Look-ups in named tables: a row name and a column name give one cell, copied from the table.

Lofanar:
,San,Mebivov,Fif
Dusosa,-7.82,18.44,-36.08
Zud,-3.06,-49.20,43.81
Liv,-12.27,26.69,-22.33
Nusase,-16.83,50.18,-26.01
Rusugez,22.78,-12.62,41.11
Ges,1.94,37.74,18.43
Vut,-23.35,8.82,-43.44
Pevot,-25.09,30.72,-54.56
Lemoru,-4.76,-40.23,20.30
Feb,-5.68,14.02,21.18
Gepupaf,-27.24,37.87,-35.40
Vuv,2.67,-50.13,5.14

What is the Fif of Vuv in Lofanar?
5.14
What is the San of Rusugez in Lofanar?
22.78
What is the San of Nusase in Lofanar?
-16.83
What is the San of Gepupaf in Lofanar?
-27.24
What is the Mebivov of Gepupaf in Lofanar?
37.87
What is the Mebivov of Pevot in Lofanar?
30.72
What is the San of Vuv in Lofanar?
2.67
What is the Mebivov of Vuv in Lofanar?
-50.13
What is the Mebivov of Rusugez in Lofanar?
-12.62
What is the Fif of Vut in Lofanar?
-43.44
What is the San of Zud in Lofanar?
-3.06
What is the Fif of Lemoru in Lofanar?
20.30
What is the Mebivov of Dusosa in Lofanar?
18.44
What is the Fif of Feb in Lofanar?
21.18
What is the San of Liv in Lofanar?
-12.27
What is the Fif of Ges in Lofanar?
18.43
What is the Mebivov of Liv in Lofanar?
26.69
What is the Mebivov of Feb in Lofanar?
14.02
What is the Fif of Zud in Lofanar?
43.81
What is the Fif of Liv in Lofanar?
-22.33
Row with the largest Mebivov: Nusase

Led =
|  | Nal | Zom | Legida | Lup | Zafive | Menov |
|---|---|---|---|---|---|---|
| Lapetog | -67 | -20 | 62 | 28 | -9 | 0 |
| Tizi | -5 | 12 | 0 | 50 | -76 | 3 |
| Nok | 23 | 0 | -38 | 24 | 4 | -22 |
| Pegoviz | 10 | 14 | -4 | -34 | 37 | 11 |
| Bufib | 21 | 21 | -37 | 50 | -34 | -10 |
| Fav | 21 | 16 | 2 | -34 | -23 | 26 |

Fav, Menov -> 26
Fav, Zom -> 16
Nok, Zafive -> 4
Bufib, Zafive -> -34
Pegoviz, Zom -> 14
Pegoviz, Legida -> -4
Tizi, Zafive -> -76
Bufib, Lup -> 50
Nok, Legida -> -38
Bufib, Menov -> -10
Lapetog, Zom -> -20
Lapetog, Zafive -> -9
Tizi, Legida -> 0
Tizi, Menov -> 3
Lapetog, Legida -> 62
Fav, Zafive -> -23
Bufib, Nal -> 21
Fav, Legida -> 2

Voneg =
        Buv  Terepi  Girizep  Makom  Mima  Gipib
Labi     77      89       74    173    74     16
Mavobo   28     135       22    205   117    139
Paguk    29     103      204     99   129     51
Zete    148     216       67    158    17    136
Vez      50      47      192     46    29     99
Posip   131     148      214    107    47    183
Dudupu  132     194      106    176   143    135
Lemif   207      77      154    133   184    161
Rut      70      26      136    180    63    167
Gil     108      53       81     30   124     81
Fov     149      70      147     84    18     34
Der     123     155       67    144    62     42

Gipib of Dudupu is 135
Terepi of Mavobo is 135
Mima of Labi is 74
Mima of Der is 62
Girizep of Lemif is 154
Mima of Mavobo is 117
Terepi of Vez is 47
Buv of Vez is 50
Gipib of Vez is 99
Terepi of Gil is 53
Gipib of Posip is 183
Makom of Lemif is 133

Zor =
,Zup,Ragape,Ker
Kanifip,0.209,0.748,0.767
Mab,0.504,0.826,0.244
Ragi,0.322,0.664,0.330
Pab,0.059,0.294,0.511
Tida,0.461,0.675,0.418
Mapul,0.323,0.593,0.687
Numibe,0.278,0.908,0.810
Mipo,0.959,0.535,0.516
Tib,0.182,0.722,0.281
Futore,0.365,0.750,0.781
Lin,0.328,0.585,0.976

Ragape of Tib is 0.722
Ker of Mapul is 0.687
Zup of Mipo is 0.959
Ker of Tib is 0.281
Ragape of Ragi is 0.664
Zup of Kanifip is 0.209
Zup of Numibe is 0.278
Ragape of Pab is 0.294
Ragape of Tida is 0.675
Ragape of Numibe is 0.908
Ker of Numibe is 0.810
Ragape of Mab is 0.826
Zup of Pab is 0.059

Ziri:
|  | Retul | Gif | Ruzor |
|---|---|---|---|
| Semivo | 131 | 140 | 28 |
| Kugid | 114 | 191 | 136 |
| Pagarol | 70 | 129 | 129 |
| Kunameb | 177 | 98 | 228 |
| Gobev | 166 | 204 | 128 |
| Takog | 62 | 153 | 185 |
| Lar | 146 | 184 | 131 |
| Lito | 162 | 173 | 55 |

Retul of Kunameb is 177
Gif of Kugid is 191
Retul of Gobev is 166
Ruzor of Semivo is 28
Ruzor of Lar is 131
Ruzor of Takog is 185
Ruzor of Kunameb is 228
Retul of Lito is 162
Gif of Lito is 173
Gif of Lar is 184
Gif of Kunameb is 98
Retul of Lar is 146
Ruzor of Gobev is 128
Ruzor of Kugid is 136
Gif of Semivo is 140
Ruzor of Pagarol is 129
Ruzor of Lito is 55
Row with the largest Gif: Gobev

Table Sur
         Fekabod  Volugi  Sata  Vid  Regame  Lin  Biga  Bini  Pura  Detedim
Zesa          52      62    62   29      33   29    60    40    21       43
Dovebuk       50      35    31   34      46   79    58    46    44       39
Fosofot       37      27    56   59      42    7    56    54    61       70
Tulet         55      45    47   33      38   50    42    43    27       54
Tomi          55      30    40   47      75   39    54    46    53       74
Midose        44       7    22   55      46   41    46    63    43       41
Tabaf         59      57    62   32      55   60    69    45    65       49
Mutod         40      42    45   29      42   55    36    35    71       62
Zosobo        42      67    48   66      68   37    47    64    59       73

Zosobo, Lin -> 37
Tabaf, Bini -> 45
Tulet, Lin -> 50
Zosobo, Regame -> 68
Tabaf, Fekabod -> 59
Midose, Detedim -> 41
Tomi, Pura -> 53
Fosofot, Volugi -> 27
Dovebuk, Pura -> 44
Fosofot, Vid -> 59
Dovebuk, Fekabod -> 50
Mutod, Biga -> 36
Tulet, Biga -> 42
Zosobo, Vid -> 66

Table Tugimet
,Lakove,Buz,Fakug,Tulof,Bifiv,Nuvinu,Kezaruz,Pofu,Lekino
Rukegi,-19,41,4,-65,-86,62,17,-51,-82
Natarer,-70,-2,-81,30,50,-98,-55,-92,-50
Fufeke,-51,69,-78,-15,-12,42,-37,-98,60
Nepofud,-99,-96,-35,-55,60,37,-97,29,41
Bipav,75,24,67,-51,-71,-24,-21,20,-75
Luz,-38,-81,33,75,-10,29,76,11,-36
Mifem,-91,-12,-86,40,-75,76,59,-42,-80
Vofeta,-46,-7,36,-48,50,-78,54,54,-78

Buz of Vofeta: -7
Buz of Bipav: 24
Nuvinu of Fufeke: 42
Tulof of Fufeke: -15
Fakug of Bipav: 67
Lekino of Luz: -36
Tulof of Rukegi: -65
Nuvinu of Bipav: -24
Pofu of Nepofud: 29
Nuvinu of Mifem: 76
Bifiv of Vofeta: 50
Tulof of Luz: 75
Fakug of Fufeke: -78
Lakove of Natarer: -70
Row with the largest Lekino: Fufeke

